Below are the code and all the weights of a small trained network. Each question names an input and a class and asks about switching units off, where a switched-off unit gives its printed mean instead of its output.

import numpy as np


def w(rows, s, z=0):
    codes = np.array(rows[::2]) - 128.0
    scale = np.full(codes.shape[1], s)
    scale[-1] = z or s
    return codes * scale


def f(y):
    return y / 2 * (1 + np.tanh(0.7978845608 * (y + 0.044715 * y**3)))


def log_softmax(a):
    a = a - a.max(-1, keepdims=True)
    return a - np.log(np.exp(a).sum(-1, keepdims=True))


def net(x, mask):
    res = np.array(x, float).reshape(1, 8) / 4 @ E
    y = f(res @ A[0][:, :-1].T + A[0][:, -1])
    res = res + np.where(mask, y, B[0][:, -1]) @ B[0][:, :-1]
    return log_softmax(res[-1] @ U[:, :-1].T + U[:, -1])


A, B = {}, {}
E = w([
[192,74,122,130,78,189,73,28,110],'x0',
[60,146,79,147,174,118,158,92,86],'x1',
[115,98,2,105,192,161,68,123,103],'x2',
[80,108,175,189,167,149,64,122,158],'x3',
[186,116,140,94,154,88,96,156,130],'x4',
[201,141,67,83,153,157,160,125,156],'x5',
[91,191,122,98,179,159,163,11,250],'x6',
[216,122,78,211,150,178,227,139,92],'x7',
],0.0088)
A[0] = w([
[205,189,74,85,144,152,226,126,157,194],'neuron 1',
[190,146,140,85,110,126,69,79,187,211],'neuron 2',
[188,107,15,111,105,190,114,112,72,251],'neuron 3',
[120,138,153,74,157,51,84,200,135,165],'neuron 4',
[116,133,167,71,141,149,72,44,204,201],'neuron 5',
[160,125,201,198,67,122,143,147,113,246],'neuron 6',
[89,93,116,68,153,53,126,234,130,171],'neuron 7',
[31,164,69,160,210,202,122,91,138,237],'neuron 8',
[227,77,178,203,118,162,119,136,94,191],'neuron 9',
[72,179,208,123,59,80,109,178,115,222],'neuron 10',
[74,129,158,104,134,63,119,206,132,166],'neuron 11',
[2,190,197,157,111,123,152,118,129,192],'neuron 12',
],0.0082,0.002)
B[0] = w([
[196,195,54,119,118,79,251,159,118,230],'neuron 1',
[147,178,131,75,17,188,118,145,172,204],'neuron 2',
[187,51,14,104,120,193,113,191,71,246],'neuron 3',
[84,194,172,96,147,143,93,149,64,201],'neuron 4',
[66,177,96,58,65,239,99,54,243,238],'neuron 5',
[152,108,232,211,73,140,145,174,196,214],'neuron 6',
[145,210,152,106,149,46,77,110,46,206],'neuron 7',
[98,124,38,182,245,111,107,51,189,255],'neuron 8',
[238,119,206,165,171,160,74,243,210,219],'neuron 9',
[64,105,222,146,50,77,136,118,77,235],'neuron 10',
[83,173,171,150,119,62,92,89,47,202],'neuron 11',
[1,31,137,160,100,90,176,59,137,236],'neuron 12',
],0.0072,0.0095)
U = w([
[199,117,197,167,134,135,96,193,168,131],'0',
[76,55,176,166,69,83,164,106,119,6],'1',
[116,174,131,29,72,168,111,88,204,135],'2',
[95,125,96,177,238,103,118,73,174,146],'3',
[163,47,74,98,122,158,77,162,65,101],'4',
[109,209,170,104,132,69,58,136,44,190],'5',
[194,175,94,110,128,95,245,150,113,174],'6',
],0.011,0.0014)

Each question gives the input, the list of numbers given to net, and the class t.
The units are the neurons (one row each of A and B). Each row of codes is followed by its name. A weight is (code - 128) times the scale printed after its matrix; where a second scale follows, it is the last column's (A, B and U).
mask holds one flag per neuron, in row order. A switched-off neuron (its flag False) gives its mean, the last column of its row in B, instead of its output. The means were averaged over made-up inputs and are rounded, as every weight is.
A unit's drop is (log p(t) with every unit on - log p(t) with that unit switched off) / (log p(t) with every unit on - log p(t) with every unit switched off).
The circuit of an input: a set's keep is (log p(t) with only the set's units on - log p(t) with every unit switched off) / (log p(t) with every unit on - log p(t) with every unit switched off). Starting from all 12 units, units are removed one at a time, each time the one whose removal leaves the highest keep (on an exact tie, the one counted first), for as long as the keep stays at least 0.8.
units of the circuit, in order: the units of the circuit, biggest drop first
unit that matters most: the unit with the biggest drop
k most important neurons: the k neurons with the biggest drops, biggest first
drop when u is switched off: that unit's drop, to one decimal
input [2,-8,2,-8,-6,-3,-8,-4], class 5: units of the circuit, in order	neuron 7
input [-5,0,1,2,-8,8,-2,-5], class 5: units of the circuit, in order	neuron 7; neuron 5
input [-5,-2,-1,-4,-6,0,-1,-2], class 5: 3 most important neurons	neuron 7; neuron 11; neuron 6
input [7,-5,5,0,4,-5,-8,7], class 0: 2 most important neurons	neuron 9; neuron 6
input [-1,2,-6,-3,5,3,-5,8], class 0: 2 most important neurons	neuron 9; neuron 6
input [3,3,-1,-5,-7,-3,0,-7], class 1: 2 most important neurons	neuron 12; neuron 10
input [-4,-2,7,0,6,-4,4,-4], class 5: 3 most important neurons	neuron 7; neuron 4; neuron 11
input [-3,3,4,1,-2,7,-3,-4], class 5: 2 most important neurons	neuron 7; neuron 12
input [-3,5,2,1,1,7,-1,-4], class 5: 3 most important neurons	neuron 7; neuron 12; neuron 4
input [6,7,-6,6,6,7,6,4], class 2: 2 most important neurons	neuron 5; neuron 2
input [6,-1,0,0,2,2,0,6], class 0: 2 most important neurons	neuron 9; neuron 12
input [4,-7,4,-7,-6,-8,-3,8], class 0: 2 most important neurons	neuron 9; neuron 6
input [-8,5,0,8,-6,-6,1,-2], class 1: 3 most important neurons	neuron 12; neuron 10; neuron 11
input [-7,-4,-6,3,8,-3,5,0], class 5: unit that matters most	neuron 4
input [-1,1,2,-1,6,0,1,1], class 6: drop when neuron 8 is switched off	0.2
input [6,5,2,6,-7,6,-2,6], class 4: drop when neuron 3 is switched off	4.4
input [-3,8,-4,4,5,-2,-8,7], class 0: drop when neuron 9 is switched off	0.3
